The rows lie along a hidden order. The number after each row says roughly how far along it the row is, from 0 to 9. A new part has a new order.
[ 22   8   7 -49   4   0  28  -9  22 -19  -7  -2  16   1  24  10  -4 -41
 -45 -14   0 -13  -3 -18  12   2 -80  30 -34  -4   8  -8] | 3
[-25   9  -8  12  -8  12  23   1 -40   6   4 -15   6   0  18   5 -14  48
 -19  34   4  21  24   8  -9  12 -82  19   9   4  14 -26] | 0
[ -21    3    0   33   -1   -4   23   17  -27   -1   -2   14   12    7
    2    2    0   15   39   -5  -11   32  -32   19   -5   -6 -106   12
   19  -15   26   -7] | 5
[-10  24 -13  10   0  -4  23   5 -38  -4  24 -11   9 -15  23   0 -33  23
 -14  -6   9  17   6  13  -9  -2 -83  22  13 -11  21  -2] | 0
[-26   9 -13  -1  -3  -1  26  16 -19  -4   6  -8   9 -14  33   6 -32  24
  -9  -2   0   4  18  12  -3   6 -78  28  14 -13  10  -7] | 1
[  78   13   17   -4   -1   -3   22  -42  -15  -14   -7   -1   -2   -2
  -33    2   20  -27  -20  -12   -5    5   30   13   -3    2 -108  -18
   -7    9   23   -6] | 8
[-28 -14  -3  12  -5   0  31   7   5  25 -32  12  -2   5  18   8  15  10
  18   7   8  -1  41   9  -3   5 -67  29   4  -1  -4  30] | 8
[ 62  10   4 -18   0  -3  20 -15  -3 -14 -10  -2  12  -3 -35   5  26 -21
 -13 -21  -6  -5  14   6  -2   5 -89  -4 -15   9  17 -15] | 7
[-21   4  -5  15  -2  -2  21  16 -29 -13   5   7  10   6  13  -2  -3  57
  11  -7  -3  11 -36  33  -6   2 -84  18  19 -19   4  -9] | 3
[-41  -3   0  -6  -5  -3  30 -12  33  27 -20   2   3   0   7  -1  17   9
  29  10  -4 -11  25  13  -6   3 -83  25  16   0   9  27] | 9
[ 50  41  12  -9   2  -6  27  -4 -28 -14   4  -8  14   1 -47  12   8  -9
 -27 -13   5 -13 -16   4   5  -6 -92 -12 -20   0  28  -7] | 5
[ 35  14   0 -52  -2   2  28   7 -16  -2  -6 -12   8  11  24   6  -3 -14
 -32  27 -15  11   8   0   7   9 -58  24 -34   1  19  -6] | 3

Part 2:
[-16 -47  -9  -6   7  16   4  -1 -17 -15   3 -16 -27  10  11 -40   0  -9
  15 -40 -12  -2 -22   3   1  12   6 -12   2   7  -3 -55 -10  12   8  -9
   6   6 -69   4 -10] | 2
[  55  -60   -4   29   19   -9   -3   13  -13   25    5    9 -112   38
   -1   43   10   43    2   -8  -42   17  -14   47   -4   28   17  -10
  -11   20   -1  123  -11   31  -16   -5    8   -6  -33  -11   34] | 5
[-17 -18  -9   0  18  22   2 -13  -1   5   7  -9  12  27  -1 -74   6  -6
  27 -29  -1  -7   2   6   6   0  -5 -13  -1  12  -8 -22 -11  10  27 -23
   6   1 -26  16   3] | 0
[  2 -57  -9 -13  21  11 -11  -1  -5  -9   4 -14 -43  26   0 -40   6  -8
  10 -44 -20  -8  -8   3  -4  18  -2 -16  -2  15  -5  -8 -14   7  18 -17
   4   3 -36  15   3] | 3
[  1  -1  -6  13  23  47  10 -11 -15  16  17   3 -10  29  -7 -24  -1  10
   9  20 -17  19  -8  16   1   0   8   4  -5  -2 -10 -16 -10  81 -22   0
   8  -2  -6  12  -3] | 6
[ 28 -60  -9   8   5   7   0   9 -32 -21  13 -10 -93  22  -3  -2  10  11
  -2 -10 -28   4 -22  14   9   2   7 -17  -4  10   0  13 -19  -3 -15  -4
   6   2 -63  -8  10] | 1
[ -2 -37 -13  -6  21  21   4  -7 -21  -9  20  -9 -26  15  -2 -36   3 -11
  10 -30 -22   2 -12  16   8  -9   4 -19   2   1  -9 -42 -11  36   7 -12
   5   6 -41 -10   1] | 3
[  2 -26  -5  10   8  34   0   0 -11  -6  -1  -7 -48  31  -5 -27   1   7
   8  26  -9  11 -15  -2  -5  27   5   8  -9   9  -6  -3 -15  52 -17  -1
   7  -2 -25  36  -8] | 6
[-15  -8 -12   5  24  14   8 -12 -11  16  16  -1 -14  34 -10 -24   4   7
  21   8 -21   6 -10  19  12   0   6 -17  -1   4 -11 -12  -9  39  18 -20
   5   1 -26   3   6] | 1
[ -8  -5 -10  17   8  22  18  -3 -10  -9   9   2  15  32   1 -70  16   0
  28  -4  10   4   5  26  13  32  -1 -10  -4  14 -13   8  -4   9  20 -13
   8   0 -40  23  15] | 0
[  8  -4 -15  -7  37  44   4  -7 -16 -25  26   1 -11  18 -18 -63  17 -24
   5   9  -8  13  13  30   5  33  -8  -1  -1  -1 -25 -23 -12  65   5  -4
   3   4  24  35   9] | 9
[ 13 -36  -7  -6  28  38  -7  -4  -9 -11  12  -8 -38  18   0 -46   3 -11
   1 -45 -10   5   0  10  -9  13  -6  -2  -3   8 -10   0 -11  45  -2  -3
   9   1  -1  20  -2] | 8
